Here is a tiny trained network, its code and every weight. The questions are about switching its units off for an input and a class, where a switched-off unit gives its printed mean instead of its output.

import numpy as np


def w(rows, s, z=0):
    codes = np.array(rows[::2]) - 128.0
    scale = np.full(codes.shape[1], s)
    scale[-1] = z or s
    return codes * scale


def norm(h):
    return h / np.sqrt((h * h).mean(-1, keepdims=True) + 1e-5)


def f(y):
    return y / 2 * (1 + np.tanh(0.7978845608 * (y + 0.044715 * y**3)))


def log_softmax(a):
    a = a - a.max(-1, keepdims=True)
    return a - np.log(np.exp(a).sum(-1, keepdims=True))


def net(x, mask):
    res = np.array(x, float).reshape(1, 8) / 4 @ E
    u = 0
    for l in range(2):
        y = f(norm(res) @ A[l][:, :-1].T + A[l][:, -1])
        res = res + np.where(mask[u : u + 15], y, B[l][:, -1]) @ B[l][:, :-1]
        u += 15
    return log_softmax(norm(res)[-1] @ U[:, :-1].T + U[:, -1])


A, B = {}, {}
E = w([
[36,43,83,137,31],'x0',
[136,144,202,97,71],'x1',
[110,68,178,87,134],'x2',
[175,42,143,85,145],'x3',
[150,181,103,2,56],'x4',
[31,99,145,125,118],'x5',
[83,177,211,156,113],'x6',
[133,145,164,54,213],'x7',
],0.0048)
A[0] = w([
[219,71,193,143,115,146],'L0N1',
[140,216,166,96,88,172],'L0N2',
[98,118,117,211,148,49],'L0N3',
[97,120,55,123,115,252],'L0N4',
[117,68,178,131,95,28],'L0N5',
[2,64,181,106,64,157],'L0N6',
[118,173,108,100,222,186],'L0N7',
[139,203,89,131,202,185],'L0N8',
[252,106,222,143,126,149],'L0N9',
[170,71,175,220,79,108],'L0N10',
[115,163,76,102,217,91],'L0N11',
[90,43,209,82,196,66],'L0N12',
[135,142,65,183,195,87],'L0N13',
[101,22,80,209,116,136],'L0N14',
[155,137,137,105,105,24],'L0N15',
],0.0064,0.0018)
B[0] = w([
[191,155,110,123,188,174],'L0N1',
[60,186,110,50,166,180],'L0N2',
[139,188,180,216,112,157],'L0N3',
[148,154,81,78,127,201],'L0N4',
[121,95,102,85,228,137],'L0N5',
[193,170,138,108,253,255],'L0N6',
[177,72,206,128,130,177],'L0N7',
[210,54,186,89,140,186],'L0N8',
[173,195,178,103,234,198],'L0N9',
[125,183,85,131,241,179],'L0N10',
[159,42,215,96,111,154],'L0N11',
[104,14,110,177,148,187],'L0N12',
[225,165,155,124,129,171],'L0N13',
[166,164,113,119,149,246],'L0N14',
[65,176,55,118,62,112],'L0N15',
],0.0052,0.0034)
A[1] = w([
[91,47,170,183,162,111],'L1N1',
[41,227,160,70,53,88],'L1N2',
[125,151,191,138,178,57],'L1N3',
[100,161,169,255,96,127],'L1N4',
[172,135,131,248,114,132],'L1N5',
[87,60,105,126,190,45],'L1N6',
[124,70,187,45,77,98],'L1N7',
[180,135,146,180,143,114],'L1N8',
[97,148,65,118,130,74],'L1N9',
[36,89,124,98,186,105],'L1N10',
[47,86,146,103,176,119],'L1N11',
[94,41,201,60,103,179],'L1N12',
[118,100,193,88,82,4],'L1N13',
[162,85,122,125,70,46],'L1N14',
[82,170,147,240,96,86],'L1N15',
],0.007,0.0035)
B[1] = w([
[59,82,162,148,109,213],'L1N1',
[88,142,201,68,104,241],'L1N2',
[177,115,90,154,147,187],'L1N3',
[79,207,45,253,167,210],'L1N4',
[92,208,132,87,183,249],'L1N5',
[79,130,206,115,123,163],'L1N6',
[138,182,118,156,199,179],'L1N7',
[155,180,148,109,168,215],'L1N8',
[182,102,166,79,128,123],'L1N9',
[165,110,205,118,139,187],'L1N10',
[155,116,184,119,142,186],'L1N11',
[185,124,162,234,219,246],'L1N12',
[127,188,99,93,177,75],'L1N13',
[65,101,69,99,147,84],'L1N14',
[25,156,60,162,163,174],'L1N15',
],0.0066,0.0019)
U = w([
[80,162,154,60,39,193],'0',
[170,48,156,192,45,3],'1',
[51,170,56,204,133,188],'2',
[254,181,167,121,217,235],'3',
[166,41,4,85,24,166],'4',
[103,5,171,179,163,147],'5',
],0.0093,0.0049)

Each question gives the input, the list of numbers given to net, and the class t.
The units are the neurons (one row each of A and B). Each row of codes is followed by its name. A weight is (code - 128) times the scale printed after its matrix; where a second scale follows, it is the last column's (A, B and U).
mask holds one flag per neuron, layer by layer. A switched-off neuron (its flag False) gives its mean, the last column of its row in B, instead of its output. The means were averaged over made-up inputs and are rounded, as every weight is.
A unit's drop is (log p(t) with every unit on - log p(t) with that unit switched off) / (log p(t) with every unit on - log p(t) with every unit switched off).
The circuit of an input: a set's keep is (log p(t) with only the set's units on - log p(t) with every unit switched off) / (log p(t) with every unit on - log p(t) with every unit switched off). Starting from the 12 units with the biggest drops (on a tie, the unit counted first), units are removed one at a time, each time the one whose removal leaves the highest keep (on an exact tie, the one counted first), for as long as the keep stays at least 0.8.
units of the circuit, in order: the units of the circuit, biggest drop first
most important unit: the unit with the biggest drop
top k neurons: the k neurons with the biggest drops, biggest first
top k neurons in layer l: the k neurons of layer l with the biggest drops, biggest first
drop of u: that unit's drop, to one decimal
input [-1,8,-3,-5,-8,-7,1,-5], class 2: units of the circuit, in order -> L1N4, L1N15
input [3,-1,-8,3,-3,2,6,6], class 2: units of the circuit, in order -> L0N3, L1N4, L0N9
input [-2,3,-1,2,7,-6,3,0], class 0: units of the circuit, in order -> L0N6, L0N2, L1N2, L0N15
input [2,8,6,-5,0,7,-7,-6], class 3: top neuron -> L0N6
input [1,4,-2,0,-6,3,2,6], class 5: units of the circuit, in order -> L0N12, L1N1
input [-2,6,0,-8,3,3,0,-3], class 0: top 2 neurons -> L1N2, L0N2
input [-7,-5,8,0,7,1,6,-6], class 0: units of the circuit, in order -> L0N2, L1N2, L0N6
input [-3,3,3,-5,5,-2,6,-6], class 0: top 2 neurons -> L1N2, L0N2
input [-5,-4,4,4,-2,7,-8,5], class 5: top 2 neurons in layer 0 -> L0N12, L0N6
input [3,-1,-2,-4,-1,-6,5,2], class 2: top 2 neurons in layer 1 -> L1N4, L1N15
input [-4,8,2,-6,7,-2,8,1], class 0: drop of L1N2 -> 0.2
input [0,-8,6,-5,0,1,7,7], class 5: drop of L0N12 -> 0.2
input [-1,2,-8,0,3,2,-2,0], class 0: drop of L0N6 -> 0.1
input [-4,5,-6,-2,4,4,-6,-6], class 0: most important unit -> L1N2
